Each row, then the group of its hidden value
[  -2   35   -7  -45  -34   57   87   29  -52   30  123    5   28   49
  -67  -85  -73  -78   63  130 -137   34  -99  -73  -46   75   29   61
  -31  -85    3    8 -126    6  -68  -43  -87   70   35   48   44 -130
 -136  -53   16  149   22]
U
[  89  139  211  109  104    3  -76  -10  180 -112   95 -135   64  -60
  162  -60  -68  -47  -56 -229  -21  -36  105    0 -123  -19 -111  152
  231   18  -67  -47  -67  -98  192  125   24   12   56  -87   29  -81
   53 -319 -231  -65   70]
A
[  -8  -76  -59  -70 -165 -159   28   90 -273  -56    6 -124  -46  175
 -173  -17    0   43  103  126 -180  139  -14 -254  -28  114 -240   22
 -130  -96  -28   78 -273  -19 -222  -61 -114  -66  -46    8   44   12
 -138  -10   37   93 -110]
F
[ -33 -100   88  102   52   97   28  146 -120   86  -78  -71  -88 -101
 -133  -93 -273  -73   66  112 -243    1   68  -23   74  -91   39    7
  -28   28  -78  119 -191   13   76    7   12   51   57    1  -76 -212
  -88  -77   92  104  107]
K
[  -8   16  -54    8  -44  121   76   50   38   85   16  -62   18   55
   -6 -127 -189 -180   71   18  -51  122   86   19   -6  -54  -93  102
  111 -145  -67  -77 -150  -15 -103   80 -169   71  -49   83   69 -172
 -131   10   -1  138   15]
F
[  36   99  -37   73  -44   30   50    5  -13   12  182   31   58  130
   -5  -28  -49   15   59   16 -140  134 -231  -64 -107  105 -149   75
  148 -152   80 -129 -203 -119 -137  -50 -145   51 -102   43    9  -85
  -68  -75 -166   56 -101]
V
[ -45   45   79   13 -154  -88   37   56  -58   -5  101 -162  -72   -2
   64   31 -121  103   49   10  -72  -49    5  -30  -98    2  -14  -17
   49   29   95  -19 -219 -122  -82   21   64  -77   -6  -80   30  -28
  -65 -133  -61   59  -68]
V
[  21  -15  113  -59 -105  -71   24   30 -116  -61   16 -156  -21   76
  -32  -56  -64   17   18   44 -165 -105    2 -145  -48   28 -113   28
    7   49  -16   23 -286  -57  -57    6   63  -37  -20 -115  -49  -62
  -69 -195  -55   15   14]
M
[  78  104   93   66   30  -13  -38   40   72  -87  169 -111   88   52
   98 -101  -67  -18  -15 -110  -12   20   52    4  -24    0 -174   59
  181  -25   -2  -25 -137  -35   99   73  -64   91  -39  -19   33  -56
   37 -224 -149  -13   92]
K
[-33 -64 107 -19 -54 -38 -51  55 203  55  51 108  36 -45  -8  40 172  11
 100 -50  28  42  48 179  34  11  -5 118  57  47 -25 -50 177  54  13 128
 143  17  -9  -5  -6 156 -17 186 -19  69   8]
M
[ 119   54  -23  -30   67  108   93  -16   89  -54  238 -231  433   81
  129 -270  -15 -175  -20  -55 -120   96 -143 -100   22   20 -121  141
  391 -294   76 -163 -174  -44  -43   12 -347  402 -141  188  116 -108
 -107 -211 -181  -24   58]
V
[-125 -171  -18 -135 -117  -13   24   -5   22  158  -34  135 -135  -88
 -123   24   21   67   37  116   35    1  126   99  188  -23  170   43
 -127   96  -49   38   87   40  -66   72  165  -76  -23  -78   54   79
    8  131  249  169   62]
U
[ -23 -122   80  -87  197  188   99   50   40   18  147  -83  191 -206
  -91 -161    9 -196  -22   77 -185  -16  -63  -15  -14   -6  178  150
  117  -95  -29   32  107   91  110  -10  -66  305  107  119   69  -69
  -47  -99   25  -12  181]
M
[-125    6   64  106   39  164   26   -8   26  137  168  275 -102   20
  -69 -117  -14 -105  216  161  -61  212  -24  264  -22  -66   49   47
  -51 -133  -26  -25  100   39  -28  120   32   60   53  159   29  -10
 -106   85   59  196   -4]
G
[  44  -21  109   17   21  -64  -38   40  -13  -18  -51  -52 -105  -35
  -62  151 -103  115  -27  -50 -187   17   12 -199 -136   56  -73  151
   44   75  -61  -30 -156 -150   25    5  114 -154   16 -198   -7  -76
   50 -148  -86    7  -52]
T
[ -40  -70  -64  -32 -156  -84  -18  110   37   60  -10   72  -74   51
 -152   26   86   43   78   24  -49   27   20   10  148   75    2   23
  -97   47  -33   92  -51   74 -121   -9   55  -72  -22   18  -34   71
 -109  185   62  112  -14]
V
[  16   -8  -33 -140  -13   68   31   97  189  170  -32   -5  141 -131
   39   65  -13   16   36  -93    4   27   -7  -43  110   58   71  230
  186   18  -28 -110  -45    5  -76   28 -117  151 -132  -62   35  -57
  -92  174    0  137   89]
C
[  47  154  -64  110  -65  -49   -5  125  181   -4   47  -38   40  -95
   15   63  -97  -35  -60 -160   59  -40   27  -23  -18   79   65   81
  103   35   15   57  -39   23   47  -30  -92  -29   84   38   39 -128
 -138   52  -80  100    2]
A
[ 204 -133  -59   -4  -73 -119   46   97   94 -170  152 -308  409  139
  -70 -197  -18 -148 -167   12 -149    6  -22 -129  152   68  -81   -1
  179 -140   62    9   24   65  108  -53 -149  266  -21  217  124  -35
  -27  -86    1  -12   82]
F
[ -59   46  -45 -128 -153  -19  124  -15  -29   37  155  -52   94   59
   86  -95  -41  -30   95  185   51  -65   51    8  -26  -76   75  -49
   33  -78  123  -15 -194   34 -108   62  -28   58   -5  -16   90  -70
 -145  -29   80  182  -21]
K
[ -13    8  172   87 -158  -22    6   26   22   37  -14  -32 -120   64
   33  -80 -224  -53   70   77  -49  -64  156  151   -3 -103  -17  -36
  -39   84  -34  -14 -101  -48   58  144  181 -104   43  -54  -28 -120
  -75  -79   58  176   25]
G
[-125  165 -132   62 -251 -186  -55   18    3  -26  181   51 -125   90
   50  -48   79   92   80  -86  296   93  226  135  124  -17  -47  -80
  -53  -30   57  138  -91   60 -153  112  -52 -125   -8  115  145  163
 -169   31   52  146  -69]
G
[  67  -64   -1 -280 -209 -204   91  -60  134 -166  175  -52  115   94
  -55   93  231  -18 -144   91   62 -216  -47  -88 -202  177    6   45
  -56   90   74  -58  162   53   -8  -31  210 -126   98 -162  106  116
  100   15    2    9  -36]
M
[  41  -19 -116  146   79    0 -115 -103  340   34  -51  517   45  -40
 -169    7  301 -115  -46 -122  175  120  -34  194  146  102  -85  163
   16   -9 -171   17  355  153  129   48    9 -120   31   -7  -68   60
  120  263    4   53  -22]
C
[  43   44  243  118   20   -7   -9  -77 -183 -155   94 -155  -90  108
  -13 -170 -183  -80  -35   -8 -208   16   14  -92 -199   -4 -256   64
   55  -45  -82  -32 -221 -168   60   70   41  -46   41  -51    2 -118
   17 -472 -142  -56   14]
C
[  16  -99   40  -92 -239 -186   88 -111  -56  -33   63  -16  198   84
   21  -73   83   22   12  209    3  -89  -88   -5    9   33  -25  -51
   -5  -33  126  -80  -14  -22  -52   19   66   -2  -41  -78   41   32
  -30   -3  119  145 -105]
C
[ -38 -143 -103 -220 -109  -43   57   67   98   98  -77  103  -23  -32
 -175  131  159  -14   60   90  -47    2  -11  -89    7  126   65  143
 -120   34  -71   11   64   88 -147  -35   59 -108   24 -107   19   37
  -48  294  103  135  -47]
C
[   6  -48  -25 -130   34   89    8   33  273   64   42  188 -109   38
 -110  105  134  -88   69    3  -61   80    3   45 -117  111  -16  189
  -68    0 -143  -64  153   43  -26   38  116 -151   71 -108   23    1
  102  173  -60   71   -8]
T
[-130 -181   74  -82 -106  -36   22   31 -219  180  -92  120  -83  -45
 -140  -17  -46  131  173  264 -129   37   56  -11  200  -81  109    4
 -147   63   -9   73 -146   22 -102   64  127   24  -72  -68  -39   21
 -146   92  281  239   26]
F
[ -19  -26  235  -27  118  105   65  -10 -107  -75   77 -177   39  -18
  -11 -155  -75 -147   80  111 -306  -68   17 -130 -218 -102   11   98
   80  -87  -41   16 -231  -52   37   79   84   89  135  -16  -16 -128
 -131 -332 -111  -33   19]
M
[ 101 -174   85 -151  -27  -76  -18  114  327  -63  -15 -146  121    8
   -4   51  148  -98    9  -45  -72  -53  148   27  -39   37  -65  111
   31   52  -98  -32  185   77  125   90  170  -62   82 -126   35   60
  156  126  -55  -14   32]
F
[ -80 -221  288   67   87   71  -52  260 -116  205 -241   -3 -193 -258
 -191  142 -224   44  193   60 -321  131   92   11   -4  -39   18  204
  -82  157 -175   35   27  -27   71   80  154   29   40  -78 -105  -67
 -100  187  123  165   93]
F
[ -60   71 -108   16 -220 -149   37  -35 -120    6  114    4    1   82
    2  -68  -22  121   29   91   50  -21    0  -60  132    5   57 -100
  -29  -41  127   89 -258  -26 -148  -17  -45  -53  -46   23   61   -4
 -168  -89   91  154  -85]
A
[  59  -71  207   96   79  121  -37   90  157  148  -84   58   58  -77
   -2   -7 -158  -54   93  -28 -187  104   -2  104   49  -33  -32  199
  149   28 -106 -140   43  -61  117  117   50  121  -62  -25  -67 -125
  -26   70  -24  138   89]
T
[ -72  -58    9   36 -117 -114  -38   36   -7   21  146  149  -47   -7
 -117    5   51   81   -6   48  113   80  103  158  125   -5   41   -2
  -45   59   43   59  171   78   23   88  119   25   -3   95   90  167
  -36  103  165  133   57]
K
[ 108 -105  163 -102   -1  -68   19  209   50  -37  -79 -378  208 -106
   35   27 -129  -42    0  -48 -196  -81  126 -195  -44  -10  -46  150
  160   56  -35  -10 -127   -2   97   43  -11  150   18  -85   26 -103
  -78  -32  -41   32   96]
K
[  87  -81   12 -178 -105 -127   -8  122  114   44   20  -73  154  -37
  -52  159   71  187  -71  -54  -88  -80  -82 -171  129  155   66  153
  110  146   55  -54  -48  -15  -34  -57   65   93 -132 -120    7   67
  -19  106    5   63   80]
V
[-172  -59  230   89   61  174    5  -34  -99  154   66   20   27 -119
  104 -395  -92 -121  263  149  -54   71  164  308  269 -254  110  -39
   12 -103  -56   89  -88   59   61  224  -22  259   -7  143   -8  -34
 -170 -167  167  179  173]
U
[  46  -14   87  129 -132 -112  -62   58  130  -55   23   61  -40   -9
  -82  -87  -65  -86  -91  -30   99 -101  154  204  154   26    7  -47
 -101  167  -77  130  187  118  219   64  146  -69  114   33  -10  -20
   11   20  119  126  145]
G
[  70  116   58   74  -98   -8   56   71    7  -66  232 -243  149   82
   95 -233 -194  -39  -33   31 -124 -140  -39  -11  122  -12   98 -109
  108  -29  125   79 -276  -17   68  -30  -61  179   17  121   22 -163
 -153 -298  -54   76  125]
C
[-105  127  170  -10   67   31  -93   60  -24   80  -35  144 -343 -120
  -37  157  -61  141  119  -81  -44   -1  158  -62 -108    1   44  180
  -97  186 -148  100 -184  -48    0   99  186 -201   84 -220  -45  -35
  -79 -107  -47  102   58]
T
[-110 -205   88   44  -90   44    5   74 -206  149 -157   98 -270   61
 -249  -65 -160  -41  190  208 -248  163   90   45   92  -53  -84   29
 -223    1 -164   60 -109  -16 -118   73  111 -113  -10    5  -69  -56
 -105   88  192  191  -14]
G
[ -38  -66  115  -71 -168  -50   44   76  102   48  129  -12   95  -23
    9 -116   -1  -75   72  147   60  -86  126  232  139  -42  189  -41
  -80   72   45   54  180  146   86  113  143  129   82  106   76   50
 -136  128  200  235  140]
G
[-126  -37  302   80  -24   13    6   94 -158   49   39 -264 -139 -147
   87  -69 -259   56  145   32 -194   10  168   53  -74 -161   74   19
   42   28   14   28 -190 -147   21  151  135   34   63  -10   43  -38
 -132 -255   12   74   29]
A
[ -89  -90   85   31  -79   -4   37  184  -31  104  -36 -190   67 -153
  -19  -93 -187  -60  108   80  -84   -8  246   51  160 -186  239    8
   37    0   24  128  -77   82   21  126   27  176   81  175   72  -54
 -319   75  189  202   81]
F
[ -46  -46    5   94   -9   29  -16   21   92   69   68   36  179  -87
   -9 -207   27  -70   29  -13   27   28   92  153  299 -119  149   17
  144  -67   22   78   23  101   50  106  -51  231  -27  207   28   32
 -178   15  103   97  102]
V
[ -12   78  139    5  -49   -8  -66   60  168  125 -138   51  -38  -88
  137   37  -54   56  155  -71   31  -86  167   63   92  -79   26   95
   47  139  -87   13 -184   -2   46  147   98  -87  -21 -211  -99 -102
  -93   44  -17  175   40]
T
[  -8  228  -43   -7 -226  -78    8   81  198  -18  191 -131  -26  124
  201  -56  -77   20   68  -82  158 -109  194  101   46  -51   56  -84
   58   28   89   53 -242   19  -56  103   21  -78   21    6   78  -49
 -154  -68  -81  146   10]
G
[-207 -410   95 -111  -80   39   55  244 -222  318 -245   13 -238 -311
 -333  219 -154  124  143  160 -265  164   13   10   90   22  118  187
 -136  142  -88  -22  126  -34 -181   -2  135   28  -83  -42  -19   90
  -86  402  310  178   36]
M
[ 117  212 -136  -63   14  124  -16   99  566  147   86  162   82   82
  174  189  100   10  124 -219   38   83 -110   43  -72  137  -52  234
  247  -47  -21 -224  -82  -39  -89   24  -90  -74 -113 -150  -26 -114
   43  257 -321  101  -71]
U
[-112  130  -41  -27 -114  -12   74  -97  -67   57  140  252  -75   17
   -6  -43    2    7   91  210  128  -70    9   69  -43  -39  138  -50
 -112    3   74   69 -113   67  -55   44   59  -84   82  -54   29  -76
 -151  -17  132  240  -34]
F
[ 115  -36 -152    6  101   11  -58   81  243  -62  -28  203  -18   56
 -269   77  158 -151  -82  -97  -68   90   -4 -113  -22  178 -124  190
  -49  -11 -205   89  135  141   72  -66  -25 -134  111  -15  -21  -53
   78  160  -82  -13   16]
F
[ -18  -23   17  -94 -187  -80   66  -56   31   56   64   61  102   55
   39  -39    9    0   57  148   75  -23   29   66   33  -15   30   17
    8  -12   65  -83   -1   11  -57   87   48   16  -44  -41   72   -1
  -85   74  130  215  -29]
G
[  75 -163 -107 -250 -325 -281   81    8   90 -122  -52  -21  123  149
 -174   52  264 -105  -57  153   43 -176   -5 -108  -40  201  -74   -7
 -216   65  -20   51  139  162  -86  -70  120 -204  101 -118   26   78
  -15  266  124  114 -106]
V
[ -51    0  -89  -93 -122  -47   65   54  -57   83   33  -17  145  -23
   42 -118   12   13  126  140   59  -53   40  -15  192  -43   42  -57
    5  -38   68   96 -229  114  -83    8 -138  113  -65  -28    4  -65
 -153   71  135  191   40]
K
[ -36   52  271  305  244  288  -78   78  154  131  -52  120 -263 -156
  -35  -33 -305 -141   92 -143 -237  131   86  199 -124 -128   -9  205
  132   27 -206  -54  -15 -124  182  165  129  -41  103    1 -111 -222
   -6 -151 -165   24   90]
C
[  19 -128   76  -62  -97 -100   48    4   40    8  -20  -10  104 -103
  -61   63  -25  -51  -59   63   26    7   41   14  -82   50  -11  130
   26   38  -12  -92  221    2   63   54   58    8   37  -54  105    6
   13  114  130  135   -4]
G
[ -59 -136   15  -70  -40   89   38   69   67   93  143  -22   -2   -7
  -62 -100   18  -36   60   20  -72  105  -22  159  118   27  -34   65
   62  -47  -17  -66   69    9  -76   46  -11  133 -106   74   49   87
   53   55   27   29  105]
M
